Below is a small trained network, with its code and all its weights. Each question gives an input and a target symbol and asks what happens when units are switched off, that is, made to give their printed mean instead of their output.

import numpy as np


def w(rows, s, z=0):
    codes = np.array(rows[::2]) - 128.0
    scale = np.full(codes.shape[1], s)
    scale[-1] = z or s
    return codes * scale


def norm(h):
    return h / np.sqrt((h * h).mean(-1, keepdims=True) + 1e-5)


def f(y):
    return np.maximum(y, 0)


def softmax(a):
    e = np.exp(a - a.max(-1, keepdims=True))
    return e / e.sum(-1, keepdims=True)


def log_softmax(a):
    a = a - a.max(-1, keepdims=True)
    return a - np.log(np.exp(a).sum(-1, keepdims=True))


def net(x, mask):
    ids = ['αβηλμσψ'.index(c) for c in x.split()]
    T = len(ids)
    res = E[ids] + P[:T]
    r = norm(res)
    for j in range(3):
        rows = slice(2 * j, 2 * j + 2)
        q, k, v = (r @ M[0][rows].T for M in (Q, K, V))
        z = softmax(np.where(np.tri(T) > 0, q @ k.T / 2**0.5, -1e9)) @ v
        o = O[0][rows]
        res = res + np.where(mask[j], z, o[:, -1]) @ o[:, :-1]
    y = f(norm(res) @ A[0][:, :-1].T + A[0][:, -1])
    res = res + np.where(mask[3:11], y, B[0][:, -1]) @ B[0][:, :-1]
    return log_softmax(norm(res)[-1] @ U[:, :-1].T + U[:, -1])


Q, K, V, O, A, B = {}, {}, {}, {}, {}, {}
E = w([
[73,142,169,125,119,124,144,86],'α',
[77,124,131,107,97,94,124,127],'β',
[103,130,105,75,93,103,121,138],'η',
[196,103,200,6,70,178,185,171],'λ',
[110,118,127,127,82,101,147,181],'μ',
[102,172,73,94,143,174,229,93],'σ',
[87,98,80,123,105,188,82,97],'ψ',
],0.017)
P = w([
[194,133,123,198,188,155,98,155],'0',
[40,57,195,77,241,9,79,122],'1',
[95,201,131,93,152,144,49,149],'2',
[53,124,116,170,68,67,207,144],'3',
[87,204,120,85,147,149,65,159],'4',
[61,116,117,156,74,82,186,109],'5',
[95,213,126,77,155,160,63,155],'6',
[67,109,116,148,80,92,175,91],'7',
[81,219,134,73,150,163,60,162],'8',
[75,104,118,139,85,100,164,73],'9',
[125,213,157,49,162,166,65,164],'10',
],0.014)
Q[0] = w([
[98,214,90,107,140,240,133,157],'H0',
[106,49,126,178,106,31,150,78],'H0',
[147,44,50,176,74,150,194,97],'H1',
[74,149,128,3,200,140,130,164],'H1',
[147,141,105,81,89,231,23,246],'H2',
[44,181,101,68,215,255,167,163],'H2',
],0.0092)
K[0] = w([
[130,99,105,136,207,150,161,133],'H0',
[86,124,165,70,40,90,136,97],'H0',
[119,125,87,81,85,173,182,73],'H1',
[181,56,103,186,135,172,125,167],'H1',
[247,34,153,136,145,135,104,192],'H2',
[164,108,59,172,178,200,164,90],'H2',
],0.013)
V[0] = w([
[84,92,208,102,99,80,29,115],'H0',
[164,104,154,141,122,123,86,185],'H0',
[93,130,50,10,146,85,73,114],'H1',
[98,167,211,79,150,127,130,52],'H1',
[115,110,234,71,117,86,146,219],'H2',
[66,153,138,103,235,25,185,121],'H2',
],0.012)
O[0] = w([
[102,7,220,168,75,161,226,145,41],'H0',
[115,125,169,93,59,127,73,171,84],'H0',
[146,110,98,75,109,220,80,112,112],'H1',
[76,180,89,131,209,154,181,135,89],'H1',
[92,68,11,114,133,97,151,99,3],'H2',
[124,4,152,93,129,53,46,221,155],'H2',
],0.012,0.011)
A[0] = w([
[114,45,80,133,75,188,146,60,121],'N0',
[90,98,206,140,81,95,101,105,186],'N1',
[181,200,66,170,214,102,134,139,1],'N2',
[155,9,148,59,118,131,158,229,98],'N3',
[149,68,65,56,108,156,82,170,104],'N4',
[140,67,152,91,99,159,66,182,136],'N5',
[94,184,137,92,168,59,209,154,15],'N6',
[99,110,28,131,160,137,222,13,169],'N7',
],0.013,0.0059)
B[0] = w([
[96,152,111,211,96,93,201,103,191],'N0',
[133,91,45,131,181,98,196,137,224],'N1',
[131,95,15,61,101,254,150,82,231],'N2',
[153,121,157,202,200,66,73,247,254],'N3',
[35,83,175,181,165,95,142,173,177],'N4',
[64,54,134,112,156,137,130,130,202],'N5',
[25,167,158,148,87,110,156,60,194],'N6',
[88,156,30,99,6,209,201,12,197],'N7',
],0.012,0.0094)
U = w([
[134,60,131,126,209,150,148,244,252],'α',
[40,163,157,173,138,82,234,110,39],'β',
[159,42,59,82,66,174,238,24,160],'η',
[200,189,213,176,60,186,178,162,172],'λ',
[186,137,119,102,37,2,125,85,35],'μ',
[153,168,39,89,217,151,90,171,110],'σ',
[87,83,182,67,32,156,71,130,47],'ψ',
],0.0095,0.0034)

Each question gives the input, a string of symbols that net reads in full, and the target symbol t.
The units are the heads (2 rows each of Q, K, V and O) and the neurons (one row each of A and B). Each row of codes is followed by its name. A weight is (code - 128) times the scale printed after its matrix; where a second scale follows, it is the last column's (O, A, B and U).
mask holds one flag per unit, heads first, then neurons. A switched-off unit (its flag False) gives its mean, the last column of its rows in O or B, instead of its output. The means were averaged over made-up inputs and are rounded, as every weight is.
A unit's drop is (log p(t) with every unit on - log p(t) with that unit switched off) / (log p(t) with every unit on - log p(t) with every unit switched off).
The circuit of an input: a set's keep is (log p(t) with only the set's units on - log p(t) with every unit switched off) / (log p(t) with every unit on - log p(t) with every unit switched off). Starting from all 11 units, units are removed one at a time, each time the one whose removal leaves the highest keep (on an exact tie, the one counted first), for as long as the keep stays at least 0.8.
circuit, biggest first: the units of the circuit, biggest drop first
unit that matters most: the unit with the biggest drop
top k neurons: the k neurons with the biggest drops, biggest first
heads that matter: for each layer, one digit per head in row order, 1 if its drop is at least 0.15 and else 0, layers parted by /
drop of u: that unit's drop, to one decimal
input μ α σ λ σ σ λ β, target α: top neuron => [N3]
input η α σ α λ α μ, target ψ: heads that matter => 011
input β ψ ψ σ λ, target α: heads that matter => 000
input β μ α, target α: circuit, biggest first => [H0; N1; N7]
input σ σ ψ σ β σ σ σ μ α, target α: top 2 neurons => [N3; N6]
input η λ σ ψ, target α: heads that matter => 101
input σ λ σ η, target α: heads that matter => 000
input ψ η σ σ α η α σ σ α, target η: heads that matter => 010
input β α σ λ σ β β, target α: heads that matter => 100
input α ψ σ ψ σ η, target α: heads that matter => 001
input ψ σ α σ λ σ σ λ, target β: top 4 neurons => [N7; N0; N2; N1]
input ψ σ σ σ α σ β α σ σ μ, target λ: heads that matter => 001
input α λ σ, target β: heads that matter => 110
input α σ σ ψ η η λ β σ ψ μ, target β: circuit, biggest first => [H1]
input σ ψ σ λ, target α: heads that matter => 001
input η σ σ λ λ, target ψ: heads that matter => 011
input λ α α, target η: heads that matter => 001
input σ μ σ ψ, target α: circuit, biggest first => [H2; N3; H0]
input η α σ α λ μ, target α: circuit, biggest first => [H2; N3]
input η ψ σ μ β ψ α, target ψ: unit that matters most => H1
input μ β σ ψ α, target μ: drop of H0 => 0.1
input η σ ψ σ α σ, target η: drop of N3 => 0.0
input λ μ η σ λ λ β, target η: drop of H2 => 1.2
